Here is a tiny trained network, its code and every weight. The questions are about switching its units off for an input and a target symbol, where a switched-off unit gives its printed mean instead of its output.

import numpy as np


def w(rows, s, z=0):
    codes = np.array(rows[::2]) - 128.0
    scale = np.full(codes.shape[1], s)
    scale[-1] = z or s
    return codes * scale


def norm(h):
    return h / np.sqrt((h * h).mean(-1, keepdims=True) + 1e-5)


def f(y):
    return y / 2 * (1 + np.tanh(0.7978845608 * (y + 0.044715 * y**3)))


def softmax(a):
    e = np.exp(a - a.max(-1, keepdims=True))
    return e / e.sum(-1, keepdims=True)


def log_softmax(a):
    a = a - a.max(-1, keepdims=True)
    return a - np.log(np.exp(a).sum(-1, keepdims=True))


def net(x, mask):
    ids = ['γδεθλμξτ'.index(c) for c in x.split()]
    T = len(ids)
    res = E[ids] + P[:T]
    r = norm(res)
    for j in range(2):
        rows = slice(2 * j, 2 * j + 2)
        q, k, v = (r @ M[0][rows].T for M in (Q, K, V))
        z = softmax(np.where(np.tri(T) > 0, q @ k.T / 2**0.5, -1e9)) @ v
        o = O[0][rows]
        res = res + np.where(mask[j], z, o[:, -1]) @ o[:, :-1]
    y = f(norm(res) @ A[0][:, :-1].T + A[0][:, -1])
    res = res + np.where(mask[2:14], y, B[0][:, -1]) @ B[0][:, :-1]
    return log_softmax(norm(res)[-1] @ U[:, :-1].T + U[:, -1])


Q, K, V, O, A, B = {}, {}, {}, {}, {}, {}
E = w([
[120,126,76,95],'γ',
[143,136,114,168],'δ',
[164,53,117,226],'ε',
[102,82,103,162],'θ',
[26,198,141,251],'λ',
[129,59,77,210],'μ',
[147,100,123,216],'ξ',
[157,158,101,123],'τ',
],0.012)
P = w([
[133,155,176,101],'0',
[130,58,105,110],'1',
[117,59,100,114],'2',
[3,55,73,32],'3',
[116,154,33,135],'4',
[121,109,52,171],'5',
[92,126,52,116],'6',
],0.011)
Q[0] = w([
[115,128,3,183],'H0',
[128,38,145,99],'H0',
[74,86,19,164],'H1',
[106,95,106,106],'H1',
],0.029)
K[0] = w([
[27,215,79,204],'H0',
[169,186,200,139],'H0',
[151,205,255,102],'H1',
[144,162,111,150],'H1',
],0.024)
V[0] = w([
[209,130,170,73],'H0',
[95,79,252,127],'H0',
[251,97,70,56],'H1',
[159,245,158,116],'H1',
],0.026)
O[0] = w([
[197,187,198,178,3],'H0',
[37,201,252,19,97],'H0',
[92,18,254,121,19],'H1',
[115,221,175,248,151],'H1',
],0.016)
A[0] = w([
[195,186,90,81,35],'N0',
[193,100,98,43,146],'N1',
[37,115,153,153,242],'N2',
[170,66,206,191,164],'N3',
[48,106,143,115,207],'N4',
[75,89,202,128,156],'N5',
[219,95,92,166,110],'N6',
[104,4,144,95,5],'N7',
[148,147,130,203,106],'N8',
[136,150,177,205,149],'N9',
[212,98,99,135,106],'N10',
[134,43,90,141,94],'N11',
],0.021,0.0023)
B[0] = w([
[191,109,94,200,229],'N0',
[90,61,177,168,242],'N1',
[186,155,170,118,199],'N2',
[254,126,48,66,242],'N3',
[164,133,194,124,201],'N4',
[197,91,136,101,187],'N5',
[61,158,30,134,248],'N6',
[132,190,124,229,215],'N7',
[69,101,97,135,226],'N8',
[47,88,108,111,224],'N9',
[87,141,67,168,202],'N10',
[120,116,40,161,253],'N11',
],0.03,0.0072)
U = w([
[195,146,150,246,65],'γ',
[48,151,102,51,173],'δ',
[170,254,95,143,115],'ε',
[113,165,108,121,62],'θ',
[26,49,137,160,99],'λ',
[24,186,154,192,129],'μ',
[102,98,194,150,254],'ξ',
[188,91,84,87,162],'τ',
],0.0096,0.0032)

Each question gives the input, a string of symbols that net reads in full, and the target symbol t.
The units are the heads (2 rows each of Q, K, V and O) and the neurons (one row each of A and B). Each row of codes is followed by its name. A weight is (code - 128) times the scale printed after its matrix; where a second scale follows, it is the last column's (O, A, B and U).
mask holds one flag per unit, heads first, then neurons. A switched-off unit (its flag False) gives its mean, the last column of its rows in O or B, instead of its output. The means were averaged over made-up inputs and are rounded, as every weight is.
A unit's drop is (log p(t) with every unit on - log p(t) with that unit switched off) / (log p(t) with every unit on - log p(t) with every unit switched off).
The circuit of an input: a set's keep is (log p(t) with only the set's units on - log p(t) with every unit switched off) / (log p(t) with every unit on - log p(t) with every unit switched off). Starting from the 12 units with the biggest drops (on a tie, the unit counted first), units are removed one at a time, each time the one whose removal leaves the highest keep (on an exact tie, the one counted first), for as long as the keep stays at least 0.8.
units of the circuit, in order: the units of the circuit, biggest drop first
most important unit: the unit with the biggest drop
k most important neurons: the k neurons with the biggest drops, biggest first
heads that matter: for each layer, one digit per head in row order, 1 if its drop is at least 0.15 and else 0, layers parted by /
drop when u is switched off: that unit's drop, to one decimal
input δ ξ γ λ, target μ: most important unit -> H1
input δ τ τ ξ μ λ θ, target μ: units of the circuit, in order -> [H1 N3]
input μ μ τ, target λ: units of the circuit, in order -> [H1 N1 N3]
input γ μ μ γ λ, target γ: units of the circuit, in order -> [H1 N2]
input δ μ γ, target μ: units of the circuit, in order -> [H1 N9 H0]
input γ δ δ μ, target τ: units of the circuit, in order -> [N3 H1 N5]
input δ γ θ λ γ θ, target μ: heads that matter -> 01
input γ τ γ ξ ξ λ γ, target γ: units of the circuit, in order -> [H1 N2]
input δ γ τ, target μ: units of the circuit, in order -> [H1 N9 H0]
input ξ μ γ λ, target δ: 2 most important neurons -> [N7 N3]
input μ δ γ δ, target λ: 4 most important neurons -> [N1 N3 N7 N6]
input γ τ θ θ, target τ: 2 most important neurons -> [N3 N9]
input τ δ ε, target γ: 2 most important neurons -> [N3 N11]
input θ θ δ γ, target δ: units of the circuit, in order -> [H0]
input ε γ τ λ θ τ γ, target λ: 2 most important neurons -> [N1 N3]
input ξ θ λ, target δ: 3 most important neurons -> [N7 N3 N0]
input γ δ γ δ, target τ: 2 most important neurons -> [N3 N9]
input τ ξ ξ δ, target γ: drop when H0 is switched off -> 0.6
input ε δ λ, target λ: drop when N3 is switched off -> 0.3
input ξ τ μ, target ε: most important unit -> H0
input τ λ δ μ δ ξ δ, target ξ: drop when H0 is switched off -> 0.2
